Below are the code and all the weights of a small trained network. Each question names an input and a class and asks about switching units off, where a switched-off unit gives its printed mean instead of its output.

import numpy as np


def w(rows, s, z=0):
    codes = np.array(rows[::2]) - 128.0
    scale = np.full(codes.shape[1], s)
    scale[-1] = z or s
    return codes * scale


def f(y):
    return y / 2 * (1 + np.tanh(0.7978845608 * (y + 0.044715 * y**3)))


def log_softmax(a):
    a = a - a.max(-1, keepdims=True)
    return a - np.log(np.exp(a).sum(-1, keepdims=True))


def net(x, mask):
    res = np.array(x, float).reshape(1, 8) / 4 @ E
    y = f(res @ A[0][:, :-1].T + A[0][:, -1])
    res = res + np.where(mask, y, B[0][:, -1]) @ B[0][:, :-1]
    return log_softmax(res[-1] @ U[:, :-1].T + U[:, -1])


A, B = {}, {}
E = w([
[64,78,187,254,180,72,178,125],'x0',
[122,71,146,137,154,108,102,166],'x1',
[97,79,196,53,179,225,158,68],'x2',
[113,146,114,153,106,195,155,128],'x3',
[112,167,148,77,45,41,145,91],'x4',
[126,29,93,187,119,98,174,139],'x5',
[97,61,170,131,90,174,63,131],'x6',
[92,183,171,191,142,101,74,38],'x7',
],0.0081)
A[0] = w([
[104,110,188,217,100,63,120,181,147],'N0',
[109,82,195,195,192,178,105,65,175],'N1',
[112,105,137,131,176,120,122,140,27],'N2',
[106,2,169,75,166,203,167,111,232],'N3',
[146,135,113,189,93,61,170,138,82],'N4',
[160,149,72,67,59,84,79,149,197],'N5',
[54,159,227,146,90,77,196,84,127],'N6',
[70,72,214,173,135,162,129,40,201],'N7',
[132,82,79,79,82,165,127,129,254],'N8',
[155,164,112,74,224,193,94,141,121],'N9',
[209,128,71,116,165,149,133,209,210],'N10',
],0.0093,0.0044)
B[0] = w([
[126,86,138,182,141,60,107,189,243],'N0',
[173,172,193,150,36,144,2,161,237],'N1',
[29,170,111,145,91,155,101,172,135],'N2',
[101,227,137,143,175,217,192,160,255],'N3',
[140,89,41,118,188,60,138,101,200],'N4',
[56,181,173,38,184,185,89,165,230],'N5',
[83,150,127,82,170,103,70,178,210],'N6',
[40,162,225,117,81,120,49,133,242],'N7',
[137,155,162,105,179,222,181,227,203],'N8',
[191,72,74,196,141,124,165,206,188],'N9',
[20,109,89,149,166,185,151,90,216],'N10',
],0.0083,0.01)
U = w([
[216,124,83,132,163,159,96,58,4],'0',
[100,112,66,143,176,220,196,208,180],'1',
[107,86,193,224,106,63,14,165,164],'2',
[77,191,211,65,93,182,37,101,202],'3',
[132,104,2,169,168,6,127,124,17],'4',
],0.008,0.0036)

Each question gives the input, the list of numbers given to net, and the class t.
The units are the neurons (one row each of A and B). Each row of codes is followed by its name. A weight is (code - 128) times the scale printed after its matrix; where a second scale follows, it is the last column's (A, B and U).
mask holds one flag per neuron, in row order. A switched-off neuron (its flag False) gives its mean, the last column of its row in B, instead of its output. The means were averaged over made-up inputs and are rounded, as every weight is.
A unit's drop is (log p(t) with every unit on - log p(t) with that unit switched off) / (log p(t) with every unit on - log p(t) with every unit switched off).
The circuit of an input: a set's keep is (log p(t) with only the set's units on - log p(t) with every unit switched off) / (log p(t) with every unit on - log p(t) with every unit switched off). Starting from all 11 units, units are removed one at a time, each time the one whose removal leaves the highest keep (on an exact tie, the one counted first), for as long as the keep stays at least 0.8.
units of the circuit, in order: the units of the circuit, biggest drop first
unit that matters most: the unit with the biggest drop
k most important neurons: the k neurons with the biggest drops, biggest first
drop of u: that unit's drop, to one decimal
input [8,7,8,-6,-1,5,8,-1], class 3: units of the circuit, in order	N3, N7
input [-1,-4,-8,1,8,6,5,7], class 4: unit that matters most	N4
input [7,5,7,-2,8,3,-1,-7], class 3: units of the circuit, in order	N7, N9
input [6,1,-4,5,5,0,2,-3], class 4: 3 most important neurons	N1, N4, N7
input [8,4,4,6,-7,8,0,-1], class 2: 3 most important neurons	N0, N5, N1
input [6,6,-4,6,3,-3,-8,3], class 4: units of the circuit, in order	N4, N1
input [-6,-7,-2,4,8,6,7,-5], class 1: 3 most important neurons	N8, N7, N1
input [5,-3,3,8,-5,-4,2,-3], class 3: 2 most important neurons	N1, N7
input [8,7,-8,-2,-2,-2,-2,-2], class 4: units of the circuit, in order	N4, N7
input [2,0,-4,3,1,7,-7,-8], class 4: 2 most important neurons	N4, N3
input [0,8,-3,-7,1,-6,3,-7], class 1: 2 most important neurons	N7, N1
input [-8,-6,5,8,2,-5,-3,7], class 1: 3 most important neurons	N9, N1, N7
input [5,-1,-1,-1,1,-7,-6,8], class 2: 2 most important neurons	N5, N3
input [8,-8,-1,-6,-4,-2,-2,-4], class 2: unit that matters most	N3
input [-2,-1,-1,5,-1,-8,-4,-3], class 1: drop of N9	0.1
input [5,1,8,1,0,1,-2,-5], class 3: drop of N1	0.2
input [7,-8,-5,-8,-2,8,1,-3], class 4: drop of N4	0.3
input [1,8,-7,7,7,7,4,-1], class 4: drop of N7	0.2
